Here is a tiny trained network, its code and every weight. The questions are about switching its units off for an input and a class, where a switched-off unit gives its printed mean instead of its output.

import numpy as np


def w(rows, s, z=0):
    codes = np.array(rows[::2]) - 128.0
    scale = np.full(codes.shape[1], s)
    scale[-1] = z or s
    return codes * scale


def f(y):
    return np.maximum(y, 0)


def log_softmax(a):
    a = a - a.max(-1, keepdims=True)
    return a - np.log(np.exp(a).sum(-1, keepdims=True))


def net(x, mask):
    res = np.array(x, float).reshape(1, 4) / 4 @ E
    y = f(res @ A[0][:, :-1].T + A[0][:, -1])
    res = res + np.where(mask, y, B[0][:, -1]) @ B[0][:, :-1]
    return log_softmax(res[-1] @ U[:, :-1].T + U[:, -1])


A, B = {}, {}
E = w([
[194,88,66],'x0',
[75,130,8],'x1',
[128,129,129],'x2',
[179,217,112],'x3',
],0.014)
A[0] = w([
[144,220,107,100],'n0',
[121,37,142,155],'n1',
[138,4,157,26],'n2',
[168,79,92,61],'n3',
[117,162,49,2],'n4',
[119,142,51,79],'n5',
[93,200,179,21],'n6',
[81,71,135,172],'n7',
[227,122,113,99],'n8',
[151,82,95,208],'n9',
[114,149,52,146],'n10',
[131,104,211,41],'n11',
[9,109,121,121],'n12',
[192,139,152,116],'n13',
[132,109,193,37],'n14',
[71,192,183,144],'n15',
[114,149,73,61],'n16',
[120,212,110,27],'n17',
[90,186,162,172],'n18',
[14,126,99,140],'n19',
[231,144,134,121],'n20',
],0.012,0.0085)
B[0] = w([
[129,74,167,202],'n0',
[140,66,143,234],'n1',
[217,129,212,207],'n2',
[98,49,115,171],'n3',
[212,133,192,184],'n4',
[143,91,158,210],'n5',
[215,168,200,175],'n6',
[83,155,94,230],'n7',
[116,180,87,205],'n8',
[158,135,165,236],'n9',
[120,69,113,241],'n10',
[101,79,101,199],'n11',
[96,203,65,242],'n12',
[117,175,102,193],'n13',
[83,72,68,176],'n14',
[143,71,156,229],'n15',
[181,106,188,177],'n16',
[81,11,99,164],'n17',
[111,50,140,217],'n18',
[98,161,105,255],'n19',
[156,196,93,219],'n20',
],0.012,0.0091)
U = w([
[90,77,121,74],'0',
[189,143,182,220],'1',
[95,251,82,2],'2',
],0.02,0.00096)

Each question gives the input, the list of numbers given to net, and the class t.
The units are the neurons (one row each of A and B). Each row of codes is followed by its name. A weight is (code - 128) times the scale printed after its matrix; where a second scale follows, it is the last column's (A, B and U).
mask holds one flag per neuron, in row order. A switched-off neuron (its flag False) gives its mean, the last column of its row in B, instead of its output. The means were averaged over made-up inputs and are rounded, as every weight is.
A unit's drop is (log p(t) with every unit on - log p(t) with that unit switched off) / (log p(t) with every unit on - log p(t) with every unit switched off).
The circuit of an input: a set's keep is (log p(t) with only the set's units on - log p(t) with every unit switched off) / (log p(t) with every unit on - log p(t) with every unit switched off). Starting from the 12 units with the biggest drops (on a tie, the unit counted first), units are removed one at a time, each time the one whose removal leaves the highest keep (on an exact tie, the one counted first), for as long as the keep stays at least 0.8.
circuit, biggest first: the units of the circuit, biggest drop first
most important unit: the unit with the biggest drop
top k neurons: the k neurons with the biggest drops, biggest first
drop of u: that unit's drop, to one decimal
input [-7,-8,-3,-7], class 0: top 2 neurons : n14, n11
input [8,5,7,2], class 1: most important unit : n4
input [5,8,-2,3], class 1: top 2 neurons : n4, n16
input [8,0,-6,-4], class 1: top 2 neurons : n2, n9
input [2,7,-1,8], class 1: top 2 neurons : n4, n16
input [-7,1,7,0], class 2: top 2 neurons : n12, n1
input [-4,8,-1,0], class 2: top 2 neurons : n12, n19
input [-7,6,-2,0], class 2: top 2 neurons : n12, n19
input [-8,3,-4,7], class 0: top 2 neurons : n17, n18
input [-1,3,-1,6], class 0: drop of n6 : 0.1
input [-3,3,-8,7], class 0: drop of n20 : 0.0
input [7,-2,3,-5], class 1: drop of n2 : 0.6
input [-7,3,-7,-7], class 2: drop of n12 : 0.5
input [6,6,0,8], class 1: circuit, biggest first : n4
